Below are the code and all the weights of a small trained network. Each question names an input and a target symbol and asks about switching units off, where a switched-off unit gives its printed mean instead of its output.

import numpy as np


def w(rows, s, z=0):
    codes = np.array(rows[::2]) - 128.0
    scale = np.full(codes.shape[1], s)
    scale[-1] = z or s
    return codes * scale


def norm(h):
    return h / np.sqrt((h * h).mean(-1, keepdims=True) + 1e-5)


def f(y):
    return np.maximum(y, 0)


def softmax(a):
    e = np.exp(a - a.max(-1, keepdims=True))
    return e / e.sum(-1, keepdims=True)


def log_softmax(a):
    a = a - a.max(-1, keepdims=True)
    return a - np.log(np.exp(a).sum(-1, keepdims=True))


def net(x, mask):
    ids = ['αβδμσφψ'.index(c) for c in x.split()]
    T = len(ids)
    res = E[ids] + P[:T]
    r = norm(res)
    for j in range(3):
        rows = slice(2 * j, 2 * j + 2)
        q, k, v = (r @ M[0][rows].T for M in (Q, K, V))
        z = softmax(np.where(np.tri(T) > 0, q @ k.T / 2**0.5, -1e9)) @ v
        o = O[0][rows]
        res = res + np.where(mask[j], z, o[:, -1]) @ o[:, :-1]
    y = f(norm(res) @ A[0][:, :-1].T + A[0][:, -1])
    res = res + np.where(mask[3:27], y, B[0][:, -1]) @ B[0][:, :-1]
    return log_softmax(norm(res)[-1] @ U[:, :-1].T + U[:, -1])


Q, K, V, O, A, B = {}, {}, {}, {}, {}, {}
E = w([
[116,68,107],'α',
[40,30,146],'β',
[99,135,188],'δ',
[141,217,151],'μ',
[116,68,105],'σ',
[4,98,142],'φ',
[138,105,62],'ψ',
],0.027)
P = w([
[219,9,205],'0',
[135,48,173],'1',
[113,70,167],'2',
[104,84,150],'3',
[100,95,143],'4',
[100,112,137],'5',
[98,121,133],'6',
[96,131,130],'7',
[94,138,127],'8',
[93,148,124],'9',
[91,153,121],'10',
[89,159,120],'11',
],0.011)
Q[0] = w([
[122,216,197],'H1',
[36,52,161],'H1',
[253,79,173],'H2',
[224,113,103],'H2',
[48,100,59],'H3',
[122,189,146],'H3',
],0.013)
K[0] = w([
[143,149,229],'H1',
[53,55,161],'H1',
[147,76,248],'H2',
[187,48,145],'H2',
[143,106,69],'H3',
[51,213,176],'H3',
],0.012)
V[0] = w([
[70,204,120],'H1',
[4,149,84],'H1',
[140,37,203],'H2',
[122,140,251],'H2',
[239,102,115],'H3',
[139,164,2],'H3',
],0.0078)
O[0] = w([
[171,61,9,38],'H1',
[151,142,253,252],'H1',
[157,201,121,229],'H2',
[206,90,72,102],'H2',
[92,139,226,139],'H3',
[161,143,231,111],'H3',
],0.0059,0.0026)
A[0] = w([
[9,109,166,95],'N1',
[120,126,71,84],'N2',
[158,25,64,111],'N3',
[114,117,204,62],'N4',
[127,125,172,68],'N5',
[80,107,140,108],'N6',
[87,124,82,132],'N7',
[9,119,123,92],'N8',
[92,117,120,110],'N9',
[109,150,119,121],'N10',
[114,109,126,148],'N11',
[151,128,77,133],'N12',
[196,149,101,62],'N13',
[117,88,60,206],'N14',
[140,83,81,129],'N15',
[146,197,168,1],'N16',
[85,162,169,168],'N17',
[95,150,171,54],'N18',
[152,106,219,109],'N19',
[98,125,72,80],'N20',
[95,130,147,86],'N21',
[89,118,118,100],'N22',
[126,139,125,71],'N23',
[112,112,148,110],'N24',
],0.016,0.006)
B[0] = w([
[171,137,101,248],'N1',
[133,185,216,136],'N2',
[183,141,178,172],'N3',
[155,179,156,164],'N4',
[79,137,180,138],'N5',
[166,155,79,182],'N6',
[122,34,137,157],'N7',
[151,113,45,227],'N8',
[150,163,81,159],'N9',
[164,147,112,137],'N10',
[161,130,136,160],'N11',
[152,117,236,137],'N12',
[128,137,41,134],'N13',
[168,115,185,174],'N14',
[132,170,182,149],'N15',
[3,38,185,133],'N16',
[105,61,146,178],'N17',
[165,145,171,146],'N18',
[115,140,179,165],'N19',
[41,233,120,140],'N20',
[115,90,150,151],'N21',
[147,152,63,157],'N22',
[122,136,128,128],'N23',
[177,160,120,155],'N24',
],0.0067,0.016)
U = w([
[176,100,253,101],'α',
[196,155,125,183],'β',
[124,110,45,217],'δ',
[161,115,18,1],'μ',
[112,126,141,130],'σ',
[130,94,131,42],'φ',
[52,115,180,176],'ψ',
],0.018,0.0086)

Each question gives the input, a string of symbols that net reads in full, and the target symbol t.
The units are the heads (2 rows each of Q, K, V and O) and the neurons (one row each of A and B). Each row of codes is followed by its name. A weight is (code - 128) times the scale printed after its matrix; where a second scale follows, it is the last column's (O, A, B and U).
mask holds one flag per unit, heads first, then neurons. A switched-off unit (its flag False) gives its mean, the last column of its rows in O or B, instead of its output. The means were averaged over made-up inputs and are rounded, as every weight is.
A unit's drop is (log p(t) with every unit on - log p(t) with that unit switched off) / (log p(t) with every unit on - log p(t) with every unit switched off).
The circuit of an input: a set's keep is (log p(t) with only the set's units on - log p(t) with every unit switched off) / (log p(t) with every unit on - log p(t) with every unit switched off). Starting from the 12 units with the biggest drops (on a tie, the unit counted first), units are removed one at a time, each time the one whose removal leaves the highest keep (on an exact tie, the one counted first), for as long as the keep stays at least 0.8.
circuit, biggest first: the units of the circuit, biggest drop first
most important unit: the unit with the biggest drop
k most important neurons: the k neurons with the biggest drops, biggest first
heads that matter: for each layer, one digit per head in row order, 1 if its drop is at least 0.15 and else 0, layers parted by /
drop when u is switched off: that unit's drop, to one decimal
input φ ψ φ β δ σ β δ ψ, target β: heads that matter : 111
input φ φ σ, target α: circuit, biggest first : (N8 N3)
input δ α β δ φ σ ψ σ, target β: most important unit : H3
input β φ α ψ β α δ δ φ φ δ β, target δ: heads that matter : 000
input α μ ψ μ σ, target α: circuit, biggest first : (H3 N3)
input β ψ φ δ α ψ φ δ, target β: circuit, biggest first : (H3 N8)
input δ μ ψ φ ψ φ φ α σ δ, target β: heads that matter : 101
input ψ ψ μ, target ψ: 3 most important neurons : (N16 N8 N1)
input ψ δ α, target α: heads that matter : 000
input φ α δ σ σ σ δ ψ φ σ ψ, target β: 2 most important neurons : (N2 N14)
input δ δ φ μ σ δ δ φ δ ψ ψ μ, target ψ: 4 most important neurons : (N8 N1 N16 N6)
input α ψ μ ψ β σ φ δ φ δ α, target β: heads that matter : 001
input φ μ β β δ σ ψ, target α: heads that matter : 000
input μ φ φ ψ δ ψ σ σ α φ α, target β: 2 most important neurons : (N4 N7)
input δ φ β, target δ: most important unit : H3
input σ δ ψ δ ψ α δ δ, target μ: drop when H3 is switched off : 1.1
input δ α δ σ φ δ, target δ: drop when H1 is switched off : 0.3
input α δ φ ψ ψ ψ φ δ ψ δ δ, target μ: drop when N16 is switched off : 0.0
